Here is a tiny trained network, its code and every weight. The questions are about switching its units off for an input and a class, where a switched-off unit gives its printed mean instead of its output.

import numpy as np


def w(rows, s, z=0):
    codes = np.array(rows[::2]) - 128.0
    scale = np.full(codes.shape[1], s)
    scale[-1] = z or s
    return codes * scale


def norm(h):
    return h / np.sqrt((h * h).mean(-1, keepdims=True) + 1e-5)


def f(y):
    return np.maximum(y, 0)


def log_softmax(a):
    a = a - a.max(-1, keepdims=True)
    return a - np.log(np.exp(a).sum(-1, keepdims=True))


def net(x, mask):
    res = np.array(x, float).reshape(1, 6) / 4 @ E
    u = 0
    for l in range(3):
        y = f(norm(res) @ A[l][:, :-1].T + A[l][:, -1])
        res = res + np.where(mask[u : u + 16], y, B[l][:, -1]) @ B[l][:, :-1]
        u += 16
    return log_softmax(norm(res)[-1] @ U[:, :-1].T + U[:, -1])


A, B = {}, {}
E = w([
[66,165,91,234,131,114,100,133,69,152],'x0',
[75,200,88,127,117,159,119,104,201,52],'x1',
[140,90,119,187,254,114,169,152,147,62],'x2',
[143,116,183,171,81,82,94,156,168,96],'x3',
[254,164,55,116,153,136,21,170,118,126],'x4',
[171,127,78,149,64,161,210,193,81,76],'x5',
],0.00075)
A[0] = w([
[132,163,111,73,196,176,95,39,150,211,125],'0.n0',
[107,102,218,88,108,155,197,127,113,117,137],'0.n1',
[166,120,93,132,138,138,85,144,152,140,58],'0.n2',
[202,117,196,49,119,186,99,98,228,66,135],'0.n3',
[124,198,143,105,98,179,121,111,57,190,163],'0.n4',
[213,70,108,88,128,167,95,149,190,136,99],'0.n5',
[59,100,126,219,97,85,73,150,85,97,154],'0.n6',
[119,34,126,181,231,23,158,177,168,59,100],'0.n7',
[60,214,140,116,103,148,154,117,205,85,147],'0.n8',
[184,102,187,60,121,148,140,86,137,75,5],'0.n9',
[119,124,158,122,54,106,70,165,153,132,99],'0.n10',
[117,134,115,92,73,118,103,95,89,133,210],'0.n11',
[56,179,153,255,155,101,41,61,62,159,85],'0.n12',
[146,109,27,108,73,201,172,190,60,72,227],'0.n13',
[87,143,155,96,219,117,127,67,134,172,139],'0.n14',
[76,106,183,144,164,79,37,71,141,124,151],'0.n15',
],0.0013,0.0014)
B[0] = w([
[112,72,79,74,141,128,108,163,101,87,185],'0.n0',
[155,193,98,109,168,85,161,109,55,97,197],'0.n1',
[153,172,139,128,132,105,142,95,88,104,138],'0.n2',
[103,170,46,190,151,69,172,174,162,221,205],'0.n3',
[138,113,138,133,203,179,160,140,145,135,191],'0.n4',
[98,203,86,160,150,66,162,147,94,160,170],'0.n5',
[152,139,98,76,136,126,198,153,189,168,195],'0.n6',
[142,163,202,127,149,245,118,143,130,174,204],'0.n7',
[167,82,125,134,147,109,136,44,115,160,198],'0.n8',
[142,148,68,57,140,51,245,243,248,236,137],'0.n9',
[124,138,167,148,206,185,126,112,116,123,157],'0.n10',
[142,128,157,167,212,184,152,154,148,117,205],'0.n11',
[140,119,64,99,138,83,165,209,230,179,194],'0.n12',
[50,78,113,78,180,91,62,129,146,120,253],'0.n13',
[106,60,87,97,91,129,120,171,116,70,188],'0.n14',
[126,58,89,89,87,148,115,176,127,90,198],'0.n15',
],0.0015,0.0016)
A[1] = w([
[166,129,128,132,176,113,57,94,154,175,93],'1.n0',
[165,118,87,138,27,167,168,122,71,88,109],'1.n1',
[70,219,114,77,188,209,110,101,177,58,139],'1.n2',
[103,173,164,74,12,186,91,84,95,186,88],'1.n3',
[132,146,149,159,214,179,140,116,102,89,65],'1.n4',
[101,140,70,32,64,132,129,79,83,199,158],'1.n5',
[110,191,75,128,93,187,165,164,138,32,141],'1.n6',
[143,145,223,213,50,47,71,149,233,49,147],'1.n7',
[136,202,164,105,15,155,74,117,110,200,109],'1.n8',
[73,52,165,139,153,117,136,27,195,167,137],'1.n9',
[124,136,87,121,77,178,195,227,83,117,105],'1.n10',
[172,126,204,157,52,42,95,166,136,74,154],'1.n11',
[144,90,108,173,98,184,199,171,88,50,106],'1.n12',
[198,128,37,125,158,165,60,180,134,117,253],'1.n13',
[188,97,211,185,93,37,130,162,140,144,147],'1.n14',
[77,154,80,252,99,129,83,98,132,157,84],'1.n15',
],0.0017,0.0016)
B[1] = w([
[81,123,154,121,84,107,124,146,97,62,157],'1.n0',
[88,86,159,116,161,99,65,166,152,72,146],'1.n1',
[188,63,136,185,93,126,126,83,114,171,188],'1.n2',
[171,101,186,229,203,166,128,159,205,82,154],'1.n3',
[165,96,164,200,142,195,121,170,188,113,147],'1.n4',
[133,93,134,196,226,152,154,164,147,63,189],'1.n5',
[180,59,140,168,72,100,96,98,105,166,172],'1.n6',
[95,108,41,39,201,240,164,62,63,169,173],'1.n7',
[145,102,180,205,252,183,155,184,168,91,153],'1.n8',
[143,179,151,113,64,120,88,173,85,72,189],'1.n9',
[82,76,117,128,139,77,54,131,164,131,172],'1.n10',
[69,126,45,79,192,201,148,75,84,155,157],'1.n11',
[76,97,149,86,121,99,40,141,149,130,166],'1.n12',
[67,165,195,115,102,130,171,109,101,100,254],'1.n13',
[122,122,66,85,142,182,142,84,98,157,168],'1.n14',
[149,147,93,109,110,92,185,170,167,187,144],'1.n15',
],0.0019,0.0025)
A[2] = w([
[158,96,85,99,28,117,138,218,67,47,122],'2.n0',
[74,171,128,157,188,141,118,78,242,74,201],'2.n1',
[202,67,174,58,140,132,176,94,175,99,231],'2.n2',
[132,168,49,149,40,132,115,13,196,78,94],'2.n3',
[137,85,51,151,203,159,198,117,80,41,99],'2.n4',
[109,66,229,114,125,102,167,145,87,199,92],'2.n5',
[214,231,71,111,131,109,38,141,63,141,58],'2.n6',
[85,112,163,75,143,61,7,97,161,152,2],'2.n7',
[91,171,60,226,135,102,109,144,82,164,106],'2.n8',
[104,235,101,196,136,89,90,184,89,172,127],'2.n9',
[203,45,162,116,179,70,139,151,6,212,158],'2.n10',
[201,229,92,121,137,99,35,125,98,79,78],'2.n11',
[207,159,152,34,97,99,170,134,215,144,24],'2.n12',
[57,182,225,117,39,133,171,126,113,132,194],'2.n13',
[222,129,144,163,182,165,85,166,140,91,131],'2.n14',
[28,109,162,185,96,104,219,57,78,96,146],'2.n15',
],0.0018,0.00073)
B[2] = w([
[42,85,163,170,172,36,54,80,145,122,163],'2.n0',
[207,87,124,188,70,101,130,144,53,157,220],'2.n1',
[66,184,59,208,115,82,111,210,140,201,225],'2.n2',
[198,110,138,221,80,95,129,78,5,214,162],'2.n3',
[111,167,175,80,105,206,40,102,148,199,249],'2.n4',
[192,185,95,182,104,118,86,93,120,75,206],'2.n5',
[123,204,202,52,147,111,225,80,109,48,162],'2.n6',
[2,7,87,161,54,90,65,189,85,24,152],'2.n7',
[169,101,99,41,125,117,176,158,205,169,174],'2.n8',
[146,127,125,67,124,71,192,168,240,147,165],'2.n9',
[160,156,83,198,7,133,133,29,168,117,241],'2.n10',
[121,162,233,49,95,84,216,105,75,74,157],'2.n11',
[89,142,43,149,136,72,213,232,202,193,152],'2.n12',
[195,169,132,67,225,113,141,152,117,50,164],'2.n13',
[101,131,213,143,131,136,204,123,151,74,182],'2.n14',
[215,236,168,4,142,89,92,152,127,66,221],'2.n15',
],0.0017,0.0021)
U = w([
[154,230,229,31,141,53,190,138,86,16,253],'0',
[118,133,37,121,127,41,201,239,231,224,188],'1',
[167,85,230,244,212,228,117,188,179,106,135],'2',
[19,7,114,124,90,58,2,146,86,61,84],'3',
[236,126,109,226,25,97,123,22,42,173,71],'4',
[92,142,73,26,171,243,111,58,74,190,9],'5',
],0.0061,0.00076)

Each question gives the input, the list of numbers given to net, and the class t.
The units are the neurons (one row each of A and B). Each row of codes is followed by its name. A weight is (code - 128) times the scale printed after its matrix; where a second scale follows, it is the last column's (A, B and U).
mask holds one flag per neuron, layer by layer. A switched-off neuron (its flag False) gives its mean, the last column of its row in B, instead of its output. The means were averaged over made-up inputs and are rounded, as every weight is.
A unit's drop is (log p(t) with every unit on - log p(t) with that unit switched off) / (log p(t) with every unit on - log p(t) with every unit switched off).
The circuit of an input: a set's keep is (log p(t) with only the set's units on - log p(t) with every unit switched off) / (log p(t) with every unit on - log p(t) with every unit switched off). Starting from the 12 units with the biggest drops (on a tie, the unit counted first), units are removed one at a time, each time the one whose removal leaves the highest keep (on an exact tie, the one counted first), for as long as the keep stays at least 0.8.
circuit, biggest first: the units of the circuit, biggest drop first
most important unit: the unit with the biggest drop
top k neurons: the k neurons with the biggest drops, biggest first
k most important neurons of layer l: the k neurons of layer l with the biggest drops, biggest first
input [1,-3,7,-7,-8,0], class 0: most important unit	2.n15
input [-5,-4,-7,-5,-4,4], class 2: top 2 neurons	(1.n5 1.n3)
input [1,6,-3,3,-3,-2], class 4: top 2 neurons	(1.n13 2.n3)
input [0,7,0,-5,1,-5], class 4: circuit, biggest first	(1.n2 2.n1)
input [7,1,7,4,2,7], class 1: top 4 neurons	(2.n8 2.n9 1.n15 1.n5)
input [-4,7,7,8,-5,-4], class 5: top 3 neurons	(1.n7 0.n11 0.n4)
input [4,6,-7,-5,-2,7], class 2: top 3 neurons	(1.n3 1.n5 1.n8)
input [-6,-8,-1,8,0,-5], class 4: 3 most important neurons of layer 2	(2.n10 2.n5 2.n4)
input [-2,-4,-3,7,7,2], class 0: top 3 neurons	(2.n6 0.n5 2.n11)
input [-8,0,0,-4,-6,6], class 1: 2 most important neurons of layer 2	(2.n2 2.n12)
input [-1,-8,3,-4,-4,-6], class 4: circuit, biggest first	(2.n10 2.n5)
input [6,-1,0,-2,-4,1], class 1: top 2 neurons	(1.n13 0.n12)
input [-6,-7,-6,3,-7,8], class 3: 2 most important neurons of layer 0	(0.n7 0.n13)
input [1,-6,2,-4,4,2], class 4: circuit, biggest first	(2.n10)
input [4,-7,0,4,-8,0], class 0: 2 most important neurons of layer 2	(2.n15 2.n13)
input [7,-2,5,-7,-2,-5], class 1: circuit, biggest first	(0.n12 2.n8)
input [0,-7,4,0,-6,5], class 4: circuit, biggest first	(2.n10 2.n5)
input [-3,3,7,-6,4,-4], class 2: top 2 neurons	(1.n4 1.n7)
input [-7,-8,6,1,-7,-6], class 4: top 2 neurons	(1.n13 2.n10)
input [7,-7,-4,5,1,-4], class 1: circuit, biggest first	(0.n12 2.n9)
input [-2,3,2,-3,5,7], class 3: top neuron	(2.n0)
input [5,3,-2,4,4,6], class 3: 2 most important neurons of layer 0	(0.n3 0.n5)
input [-7,8,-3,8,3,1], class 4: circuit, biggest first	(2.n3 1.n2)
input [2,7,6,-3,1,-1], class 4: 2 most important neurons of layer 0	(0.n11 0.n4)
input [5,0,6,5,-7,-4], class 0: top 2 neurons	(2.n15 1.n9)
input [0,1,-6,-2,7,-6], class 0: 2 most important neurons of layer 2	(2.n11 2.n6)
input [-6,3,3,-6,4,1], class 1: most important unit	1.n7
